Here is a tiny trained network, its code and every weight. The questions are about switching its units off for an input and a target symbol, where a switched-off unit gives its printed mean instead of its output.

import numpy as np


def w(rows, s, z=0):
    codes = np.array(rows[::2]) - 128.0
    scale = np.full(codes.shape[1], s)
    scale[-1] = z or s
    return codes * scale


def f(y):
    return np.maximum(y, 0)


def softmax(a):
    e = np.exp(a - a.max(-1, keepdims=True))
    return e / e.sum(-1, keepdims=True)


def log_softmax(a):
    a = a - a.max(-1, keepdims=True)
    return a - np.log(np.exp(a).sum(-1, keepdims=True))


def net(x, mask):
    ids = ['ΣΦΨεθμπ'.index(c) for c in x.split()]
    T = len(ids)
    res = E[ids] + P[:T]
    r = res
    for j in range(2):
        rows = slice(3 * j, 3 * j + 3)
        q, k, v = (r @ M[0][rows].T for M in (Q, K, V))
        z = softmax(np.where(np.tri(T) > 0, q @ k.T / 3**0.5, -1e9)) @ v
        o = O[0][rows]
        res = res + np.where(mask[j], z, o[:, -1]) @ o[:, :-1]
    y = f(res @ A[0][:, :-1].T + A[0][:, -1])
    res = res + np.where(mask[2:14], y, B[0][:, -1]) @ B[0][:, :-1]
    return log_softmax(res[-1] @ U[:, :-1].T + U[:, -1])


Q, K, V, O, A, B = {}, {}, {}, {}, {}, {}
E = w([
[78,121,189],'Σ',
[156,129,154],'Φ',
[158,129,47],'Ψ',
[38,156,114],'ε',
[122,5,163],'θ',
[166,128,159],'μ',
[158,153,203],'π',
],0.017)
P = w([
[116,134,67],'0',
[102,126,89],'1',
[113,109,116],'2',
[107,103,134],'3',
[107,103,144],'4',
[106,104,159],'5',
[104,100,168],'6',
[104,102,181],'7',
[110,95,197],'8',
[101,96,206],'9',
[107,107,227],'10',
[101,88,238],'11',
[89,121,253],'12',
[89,99,234],'13',
],0.0064)
Q[0] = w([
[70,3,216],'head 0',
[101,153,89],'head 0',
[128,42,112],'head 0',
[113,36,87],'head 1',
[130,158,79],'head 1',
[138,208,149],'head 1',
],0.018)
K[0] = w([
[105,122,254],'head 0',
[180,128,109],'head 0',
[121,176,170],'head 0',
[133,119,211],'head 1',
[178,87,111],'head 1',
[136,127,74],'head 1',
],0.021)
V[0] = w([
[45,242,125],'head 0',
[218,50,134],'head 0',
[254,164,195],'head 0',
[76,201,117],'head 1',
[195,137,122],'head 1',
[184,238,114],'head 1',
],0.0074)
O[0] = w([
[66,200,192,42],'head 0',
[169,90,107,179],'head 0',
[254,192,101,120],'head 0',
[169,158,201,90],'head 1',
[150,119,108,83],'head 1',
[199,136,133,3],'head 1',
],0.0088,0.0042)
A[0] = w([
[196,114,140,136],'neuron 0',
[243,105,167,183],'neuron 1',
[159,145,114,144],'neuron 2',
[177,145,177,146],'neuron 3',
[161,239,100,254],'neuron 4',
[79,97,149,76],'neuron 5',
[118,99,91,86],'neuron 6',
[168,102,141,135],'neuron 7',
[1,74,159,85],'neuron 8',
[81,232,173,222],'neuron 9',
[104,82,139,59],'neuron 10',
[209,124,113,141],'neuron 11',
],0.0085,0.0078)
B[0] = w([
[112,157,121,169],'neuron 0',
[1,171,79,225],'neuron 1',
[157,168,145,142],'neuron 2',
[123,75,46,174],'neuron 3',
[252,143,99,187],'neuron 4',
[193,130,158,169],'neuron 5',
[140,92,110,154],'neuron 6',
[103,170,102,170],'neuron 7',
[172,181,181,255],'neuron 8',
[194,22,112,209],'neuron 9',
[176,155,128,156],'neuron 10',
[106,216,208,167],'neuron 11',
],0.0078,0.0074)
U = w([
[137,133,194,110],'Σ',
[147,161,101,175],'Φ',
[172,158,101,95],'Ψ',
[135,154,122,40],'ε',
[158,73,93,55],'θ',
[128,150,114,103],'μ',
[1,131,99,253],'π',
],0.01,0.0028)

Each question gives the input, a string of symbols that net reads in full, and the target symbol t.
The units are the heads (3 rows each of Q, K, V and O) and the neurons (one row each of A and B). Each row of codes is followed by its name. A weight is (code - 128) times the scale printed after its matrix; where a second scale follows, it is the last column's (O, A, B and U).
mask holds one flag per unit, heads first, then neurons. A switched-off unit (its flag False) gives its mean, the last column of its rows in O or B, instead of its output. The means were averaged over made-up inputs and are rounded, as every weight is.
A unit's drop is (log p(t) with every unit on - log p(t) with that unit switched off) / (log p(t) with every unit on - log p(t) with every unit switched off).
The circuit of an input: a set's keep is (log p(t) with only the set's units on - log p(t) with every unit switched off) / (log p(t) with every unit on - log p(t) with every unit switched off). Starting from the 12 units with the biggest drops (on a tie, the unit counted first), units are removed one at a time, each time the one whose removal leaves the highest keep (on an exact tie, the one counted first), for as long as the keep stays at least 0.8.
units of the circuit, in order: the units of the circuit, biggest drop first
most important unit: the unit with the biggest drop
k most important neurons: the k neurons with the biggest drops, biggest first
which heads matter: for each layer, one digit per head in row order, 1 if its drop is at least 0.15 and else 0, layers parted by /
drop of u: that unit's drop, to one decimal
input Ψ θ θ μ, target π: which heads matter -> 10
input π μ Ψ θ π μ θ θ Ψ Φ θ θ θ Ψ, target π: units of the circuit, in order -> [head 1]
input ε ε μ, target Σ: which heads matter -> 10
input Ψ ε π π μ μ π θ Φ θ ε μ Φ θ, target π: which heads matter -> 10
input Σ ε Ψ ε, target Σ: units of the circuit, in order -> [head 0; neuron 8; neuron 1; neuron 9]
input π μ θ θ μ, target π: 2 most important neurons -> [neuron 1; neuron 8]
input μ Ψ Φ θ ε π θ Ψ, target π: which heads matter -> 11
input μ θ π, target π: 3 most important neurons -> [neuron 1; neuron 8; neuron 9]
input ε μ μ Σ, target Σ: units of the circuit, in order -> [head 0; neuron 8; neuron 1; head 1]
input Φ Ψ θ θ ε θ Φ, target π: drop of neuron 4 -> 0.2
input ε θ μ Ψ ε μ Ψ Σ, target Σ: drop of neuron 1 -> 0.1
input π θ θ Σ Σ μ θ, target Σ: drop of neuron 11 -> 0.0
input θ θ π θ θ Σ μ θ, target Σ: drop of head 0 -> 0.6
input μ Φ μ μ Ψ θ μ Ψ θ Ψ μ π θ π, target π: most important unit -> neuron 1
